Each row has a name. Each question is about the rows just above it. Places in a row count from 0.

[135 208 129  76 123 121 120 128] -> <67>
[128 128 128 121 121 121 128 121] -> <37>
[127 127 134 177 131 126 104 125] -> <5>
Every place of [121] in <37>: | 3 4 5 7
At which places does <37> hold [128]? | 0 1 2 6

[ 88  88 102 102  88 123  88] : <23>
[125 131 123 137  67 135 114] : <173>
[146 128 123 149 146 149  93] : <34>
[129 128 126 133 120 136 119] : <76>
[125 131 123 137 114 135 122] : <139>
[131 133 122 146 107 129 130] : <142>
[172 127 103 172 172 172  95] : <54>
[129 129 128 129 129 128 128] : <103>
At which places does <23> hold [102]? | 2 3
At which places does <23> hold [88]? | 0 1 4 6
Places of [123] in row <173>: | 2
Places of [172] in row <54>: | 0 3 4 5
At which places does <34> hold [146]? | 0 4
Places of [128] in row <103>: | 2 5 6
Every place of [129] in <103>: | 0 1 3 4

[109 113 148  94 102 108 126 157 100 173 129 127 144 122 156 107 121 126
 118 102 121 132 111 126] : <26>
[130 108  86 151 184 119 127  72 130  90 133 127 125 131 108 145 133 116
 108 133 123 126 113 149] : <86>
[147 180 149 139 107 160 121 147 155  84 122 127 103 183  87 126 119 146
  77 158 113 124 174 117] : <94>
[127 105  87 121 178 127 147  77 135 104 130 129 128 133 129 129 140 150
 190 133 154 127 111 143] : <131>
[138 145 160 122  85 137 120 138 129 155 130 122 130 126 142 116 122 138
 130 126  99 129 122 111] : <130>
Places of [129] in row <131>: | 11 14 15
Every place of [149] in <86>: | 23
Places of [107] in row <26>: | 15
At which places does <130> hold [122]? | 3 11 16 22
Every place of [120] in <130>: | 6
At which places does <86> hold [184]? | 4

[158 129 124 105 119 163 112 132 131  95 131  95 111] -> <7>
[158  95  95 105 131 163 131  95 131 133 131 131 111] -> <108>
[165 129 155  85 130 168 176 154 165 201 155 165 165] -> <16>
[158  95 124 105 119 163 112 132 131 133 131  95 111] -> <149>
[130 178 143 130 131  84 132 130 129 166 128 177 146] -> <101>
Every place of [158] in <108>: | 0
Places of [130] in row <101>: | 0 3 7
Places of [155] in row <16>: | 2 10
At which places does <108> hold [131]? | 4 6 8 10 11
Every place of [130] in <16>: | 4
Places of [132] in row <101>: | 6
At which places does <7> hold [132]? | 7

[151 147 105 121 137 150 100 135 122 144] : <138>
[155 131 128 132 139 109 127 107 140 119] : <125>
[139 123 122 122 125 143  85  97 139  97] : <71>
[133 161 120 138 142 115 126  97 129 138] : <17>
[129 129 136 132 136 122 136 142 136 130] : <195>
[103 168 112 142 168 112 112 167 112 168] : <63>
[149 129 123 149 123 124 100  68 137 149] : <144>
[151 124 124 131 138 109 117  88 140 124] : <180>
[121 121 105 121 127 150 106 120 136 120] : <116>
[112 147 135 121 127 150 100 135 139 104] : <169>
Places of [136] in row <195>: | 2 4 6 8
At which places does <71> hold [143]? | 5
At which places does <169> hold [127]? | 4
At which places does <63> hold [168]? | 1 4 9
Every place of [121] in <116>: | 0 1 3

[115 123 131 131  94 142  99  99 110 131 123 119  99 123  99  99 125  99
  99 135  99] : <35>
[142 109 161 104 157  99 147 113 141 117 121 140 117 130 127 135 108 126
 133 124 126] : <28>
[ 95 160  91 146 109 141 111 153  94 147 106 175  75 188  82 176 122  65
 175 115 126] : <52>
[100 116 101  94 106 130  94 134 116  95 127 138 123 116 128 131  94 117
 116 116  94] : <88>
[100 142 136 110 159 102 151 108 156  76 192  93 166  85 183 128 100 182
  55 177  90] : <40>
[116 142 136 110 159 102 151 108 156  76 192  93 166  85 183  80 100 183
  95 147 131] : <122>
[115 120 182 160  94 142  99 159 110 131 127 119 124 156 146  99 125 169
 118 135 104] : <165>
Places of [123] in row <35>: | 1 10 13
Places of [183] in row <122>: | 14 17
Every place of [94] in <88>: | 3 6 16 20
Every place of [99] in <35>: | 6 7 12 14 15 17 18 20
At which places does <40> hold [183]? | 14

[124 139  58 202 165 159 161 146] -> <11>
[ 91  86 127  84 115  89 117 108] -> <105>
[156 102 102 108 102  93  93 102] -> <129>
[126 153 103 143 153 143 107 143] -> <3>
Places of [153] in row <3>: | 1 4
Places of [143] in row <3>: | 3 5 7
Every place of [102] in <129>: | 1 2 4 7
Places of [108] in row <105>: | 7
Every place of [93] in <129>: | 5 6
Places of [86] in row <105>: | 1

[146 200 105 104]  <96>
[162 168 130 114]  <53>
[105 138 105 138]  <6>
At which places does <6> hold [105]? | 0 2
Every place of [138] in <6>: | 1 3
At which places does <96> hold [146]? | 0

[141 144  88 124 192 143] = <78>
[170 154 188 160 167 164] = <184>
[134 102 145 121  72  71] = <113>
[135 103 105 185 139 135] = <25>
[120  90  61 190  92 151] = <79>
[120  90 125 190  92 151] = <38>
[157 104 105 145 104 104] = <49>
[182 121  68 121 119 104] = <141>
[ 81  78 109 153 146  80] = <60>
Every place of [105] in <49>: | 2
Every place of [68] in <141>: | 2
At which places does <25> hold [135]? | 0 5

[128 147 127 121  99 112 108 106 108 114 108 160  99 130 147 110 104 103
  90 167 108] -> <4>
[157 158 166  91 157  95  99 149 166 164 120 160 120 166 120 166 121 158
 120 117 120] -> <95>
[113 133 129 154 126  48 121 113 102  89 169 118 131 123  89 121 135 112
 136 118 121] -> <41>
At which places does <4> hold [90]? | 18
At which places does <4> hold [128]? | 0
Places of [167] in row <4>: | 19
Places of [147] in row <4>: | 1 14
Every place of [89] in <41>: | 9 14
Every place of [166] in <95>: | 2 8 13 15
At which places does <41> hold [121]? | 6 15 20

[156 144 113  97 136 135 134 162 134 125  92 131 142 115 131 121 123] : <73>
[121 124 122 153 122 121 126 100 118 136 153 111 123 138 132 131 126] : <118>
[148 153  68  68 103 121 122 121 121  93  84 121 121 121 113 120 148] : <104>
[130 134 120 134 118 124 126 112 123 127 135 102 135 122 120 130 125] : <14>
[134 131 124 121 130 130 129 136 129 127 120 129 131 125 129 127 127] : <92>
[136 135 131 155  99 105 118  69 129 129 163  75 137 134 131 130 134] : <176>
[117 127 110 119 148 148 137 160 108 132 107 139 125 115 121 132 110] : <27>
[144 138 121 102 127 130 129 149 139 119 104 133 138 117 126 123 131] : <136>
Every place of [120] in <14>: | 2 14
At which places does <136> hold [126]? | 14
Every place of [121] in <104>: | 5 7 8 11 12 13
Places of [130] in row <92>: | 4 5
At which places does <27> hold [125]? | 12

[150 153 113 150  97 111] : <109>
[112 104 150 136 159 131] : <177>
[129 127 130 127 134 127] : <135>
[ 76 156 106 160  72 139] : <83>
[135 103 144 122 164 118] : <158>
[210 180 180 110 110 110] : <112>
[139 153 113 124  97 139] : <126>
[131 158 158 129 153 107] : <163>
Every place of [158] in <163>: | 1 2
At which places does <112> hold [110]? | 3 4 5
Places of [150] in row <109>: | 0 3
Every place of [130] in <135>: | 2
Places of [118] in row <158>: | 5

